Below are the code and all the weights of a small trained network. Each question names an input and a class and asks about switching units off, where a switched-off unit gives its printed mean instead of its output.

import numpy as np


def w(rows, s, z=0):
    codes = np.array(rows[::2]) - 128.0
    scale = np.full(codes.shape[1], s)
    scale[-1] = z or s
    return codes * scale


def f(y):
    return y / 2 * (1 + np.tanh(0.7978845608 * (y + 0.044715 * y**3)))


def log_softmax(a):
    a = a - a.max(-1, keepdims=True)
    return a - np.log(np.exp(a).sum(-1, keepdims=True))


def net(x, mask):
    res = np.array(x, float).reshape(1, 2) / 4 @ E
    y = f(res @ A[0][:, :-1].T + A[0][:, -1])
    res = res + np.where(mask, y, B[0][:, -1]) @ B[0][:, :-1]
    return log_softmax(res[-1] @ U[:, :-1].T + U[:, -1])


A, B = {}, {}
E = w([
[19,237,197,33,165,185,155,246,183],'x0',
[240,165,13,188,231,104,246,106,35],'x1',
],0.011)
A[0] = w([
[235,68,131,126,38,134,111,2,137,253],'neuron 1',
[207,127,113,100,106,140,62,136,95,52],'neuron 2',
[142,70,189,220,115,144,117,98,92,90],'neuron 3',
[120,75,152,94,54,166,128,167,220,176],'neuron 4',
[103,141,97,147,51,83,63,165,145,58],'neuron 5',
[162,76,141,138,135,129,81,93,99,33],'neuron 6',
[127,82,138,102,114,126,116,97,198,232],'neuron 7',
[97,53,150,73,68,158,103,84,157,44],'neuron 8',
],0.0089,0.0048)
B[0] = w([
[79,203,145,84,166,235,157,79,165,247],'neuron 1',
[114,140,107,119,99,52,55,204,123,140],'neuron 2',
[123,96,224,1,236,170,98,226,129,170],'neuron 3',
[106,176,130,149,184,162,108,95,6,224],'neuron 4',
[230,113,11,174,141,109,89,235,107,161],'neuron 5',
[136,177,95,46,197,28,155,239,212,157],'neuron 6',
[194,104,151,186,125,177,147,48,75,184],'neuron 7',
[115,178,25,83,172,139,129,166,48,191],'neuron 8',
],0.0079,0.016)
U = w([
[174,163,35,179,178,147,144,125,26,118],'0',
[2,157,215,33,165,123,144,175,155,111],'1',
[105,157,221,192,101,187,165,22,98,254],'2',
[96,66,135,196,105,69,97,102,144,38],'3',
[128,122,133,160,59,11,105,152,118,48],'4',
[108,75,159,109,64,82,85,148,174,71],'5',
],0.0078,0.0055)

Each question gives the input, the list of numbers given to net, and the class t.
The units are the neurons (one row each of A and B). Each row of codes is followed by its name. A weight is (code - 128) times the scale printed after its matrix; where a second scale follows, it is the last column's (A, B and U).
mask holds one flag per neuron, in row order. A switched-off neuron (its flag False) gives its mean, the last column of its row in B, instead of its output. The means were averaged over made-up inputs and are rounded, as every weight is.
A unit's drop is (log p(t) with every unit on - log p(t) with that unit switched off) / (log p(t) with every unit on - log p(t) with every unit switched off).
The circuit of an input: a set's keep is (log p(t) with only the set's units on - log p(t) with every unit switched off) / (log p(t) with every unit on - log p(t) with every unit switched off). Starting from all 8 units, units are removed one at a time, each time the one whose removal leaves the highest keep (on an exact tie, the one counted first), for as long as the keep stays at least 0.8.
units of the circuit, in order: the units of the circuit, biggest drop first
unit that matters most: the unit with the biggest drop
k most important neurons: the k neurons with the biggest drops, biggest first
drop of u: that unit's drop, to one decimal
input [2,1], class 2: units of the circuit, in order	neuron 3; neuron 8
input [-3,1], class 2: units of the circuit, in order	neuron 8; neuron 5
input [0,1], class 2: 3 most important neurons	neuron 8; neuron 5; neuron 6
input [2,3], class 2: units of the circuit, in order	neuron 8; neuron 5
input [-6,-6], class 0: units of the circuit, in order	neuron 8
input [-3,3], class 2: 3 most important neurons	neuron 8; neuron 5; neuron 1
input [-8,-6], class 1: 2 most important neurons	neuron 3; neuron 1
input [3,1], class 2: 2 most important neurons	neuron 3; neuron 6
input [-5,-5], class 0: 2 most important neurons	neuron 5; neuron 7
input [3,-2], class 2: 3 most important neurons	neuron 3; neuron 6; neuron 8
input [4,-8], class 0: drop of neuron 1	0.0
input [1,0], class 2: drop of neuron 7	-0.1
input [-5,-2], class 1: drop of neuron 1	0.1
input [-1,-2], class 2: unit that matters most	neuron 6
